Here is a tiny trained network, its code and every weight. The questions are about switching its units off for an input and a target symbol, where a switched-off unit gives its printed mean instead of its output.

import numpy as np


def w(rows, s, z=0):
    codes = np.array(rows[::2]) - 128.0
    scale = np.full(codes.shape[1], s)
    scale[-1] = z or s
    return codes * scale


def f(y):
    return y / 2 * (1 + np.tanh(0.7978845608 * (y + 0.044715 * y**3)))


def softmax(a):
    e = np.exp(a - a.max(-1, keepdims=True))
    return e / e.sum(-1, keepdims=True)


def log_softmax(a):
    a = a - a.max(-1, keepdims=True)
    return a - np.log(np.exp(a).sum(-1, keepdims=True))


def net(x, mask):
    ids = ['δλπσφψω'.index(c) for c in x.split()]
    T = len(ids)
    res = E[ids] + P[:T]
    r = res
    for j in range(3):
        rows = slice(2 * j, 2 * j + 2)
        q, k, v = (r @ M[0][rows].T for M in (Q, K, V))
        z = softmax(np.where(np.tri(T) > 0, q @ k.T / 2**0.5, -1e9)) @ v
        o = O[0][rows]
        res = res + np.where(mask[j], z, o[:, -1]) @ o[:, :-1]
    y = f(res @ A[0][:, :-1].T + A[0][:, -1])
    res = res + np.where(mask[3:7], y, B[0][:, -1]) @ B[0][:, :-1]
    return log_softmax(res[-1] @ U[:, :-1].T + U[:, -1])


Q, K, V, O, A, B = {}, {}, {}, {}, {}, {}
E = w([
[132,147,127,126],'δ',
[96,199,184,93],'λ',
[140,139,16,66],'π',
[250,149,39,125],'σ',
[163,137,96,102],'φ',
[91,188,90,37],'ψ',
[186,14,94,197],'ω',
],0.013)
P = w([
[184,158,157,91],'0',
[107,254,205,196],'1',
[98,89,133,47],'2',
[175,159,166,128],'3',
[82,235,27,121],'4',
[118,79,141,76],'5',
[166,155,175,128],'6',
[182,171,117,233],'7',
[136,96,149,67],'8',
[171,130,159,147],'9',
[126,128,150,218],'10',
[167,84,188,109],'11',
[135,162,139,103],'12',
[91,174,124,195],'13',
],0.012)
Q[0] = w([
[178,152,157,124],'H0',
[159,157,192,1],'H0',
[103,150,144,108],'H1',
[72,118,155,151],'H1',
[86,149,77,159],'H2',
[134,125,116,88],'H2',
],0.015)
K[0] = w([
[141,92,129,72],'H0',
[169,7,161,85],'H0',
[114,197,228,143],'H1',
[154,95,203,170],'H1',
[66,250,16,62],'H2',
[174,100,159,133],'H2',
],0.011)
V[0] = w([
[89,163,186,247],'H0',
[183,53,182,11],'H0',
[130,101,255,213],'H1',
[135,101,85,107],'H1',
[185,228,108,62],'H2',
[186,97,191,142],'H2',
],0.0091)
O[0] = w([
[88,213,130,140,52],'H0',
[120,70,16,251,146],'H0',
[171,158,121,88,2],'H1',
[66,122,162,112,145],'H1',
[169,126,181,234,236],'H2',
[2,77,65,148,107],'H2',
],0.0078,0.0075)
A[0] = w([
[94,131,220,180,254],'N0',
[80,94,18,40,106],'N1',
[220,202,112,254,157],'N2',
[105,67,76,179,69],'N3',
],0.0095,0.0045)
B[0] = w([
[172,193,80,109,191],'N0',
[127,107,254,135,151],'N1',
[80,121,155,167,247],'N2',
[234,94,138,41,169],'N3',
],0.0092,0.014)
U = w([
[101,176,8,211,245],'δ',
[246,255,118,84,215],'λ',
[222,148,6,144,48],'π',
[195,117,84,144,4],'σ',
[211,141,51,122,53],'φ',
[40,98,157,113,145],'ψ',
[212,189,36,65,126],'ω',
],0.0066,0.0039)

Each question gives the input, a string of symbols that net reads in full, and the target symbol t.
The units are the heads (2 rows each of Q, K, V and O) and the neurons (one row each of A and B). Each row of codes is followed by its name. A weight is (code - 128) times the scale printed after its matrix; where a second scale follows, it is the last column's (O, A, B and U).
mask holds one flag per unit, heads first, then neurons. A switched-off unit (its flag False) gives its mean, the last column of its rows in O or B, instead of its output. The means were averaged over made-up inputs and are rounded, as every weight is.
A unit's drop is (log p(t) with every unit on - log p(t) with that unit switched off) / (log p(t) with every unit on - log p(t) with every unit switched off).
The circuit of an input: a set's keep is (log p(t) with only the set's units on - log p(t) with every unit switched off) / (log p(t) with every unit on - log p(t) with every unit switched off). Starting from all 7 units, units are removed one at a time, each time the one whose removal leaves the highest keep (on an exact tie, the one counted first), for as long as the keep stays at least 0.8.
circuit, biggest first: the units of the circuit, biggest drop first
k most important neurons: the k neurons with the biggest drops, biggest first
which heads matter: for each layer, one digit per head in row order, 1 if its drop is at least 0.15 and else 0, layers parted by /
drop of u: that unit's drop, to one decimal
input φ π σ δ δ ω δ ω σ ω δ δ δ δ, target λ: circuit, biggest first	[H0, H2]
input δ δ π π π, target λ: circuit, biggest first	[H2]
input π π δ φ δ π δ δ π ω δ φ, target ψ: which heads matter	001
input λ ω π π ψ ω δ ω π δ λ ω, target ψ: 2 most important neurons	[N1, N0]
input ω π π, target ψ: which heads matter	011
input φ δ ψ δ φ π ψ σ, target δ: which heads matter	010
input ω δ π σ δ λ σ π σ δ π, target λ: which heads matter	101
input δ λ δ π φ δ ψ, target δ: circuit, biggest first	[H0, N3]
input δ π δ δ ω ψ δ ω δ ψ ω δ, target ψ: 3 most important neurons	[N1, N0, N3]
input λ ψ δ δ, target δ: 2 most important neurons	[N2, N3]
input δ δ λ φ π δ σ δ φ π σ φ λ, target δ: 2 most important neurons	[N3, N1]
input δ ω ω π δ δ δ π δ φ δ ω λ, target δ: drop of N3	0.3
input ω δ λ δ λ λ φ ω ω, target ψ: drop of N0	0.3
input ω λ π, target ψ: drop of N1	1.5
input φ δ λ φ, target δ: most important neuron	[N2]
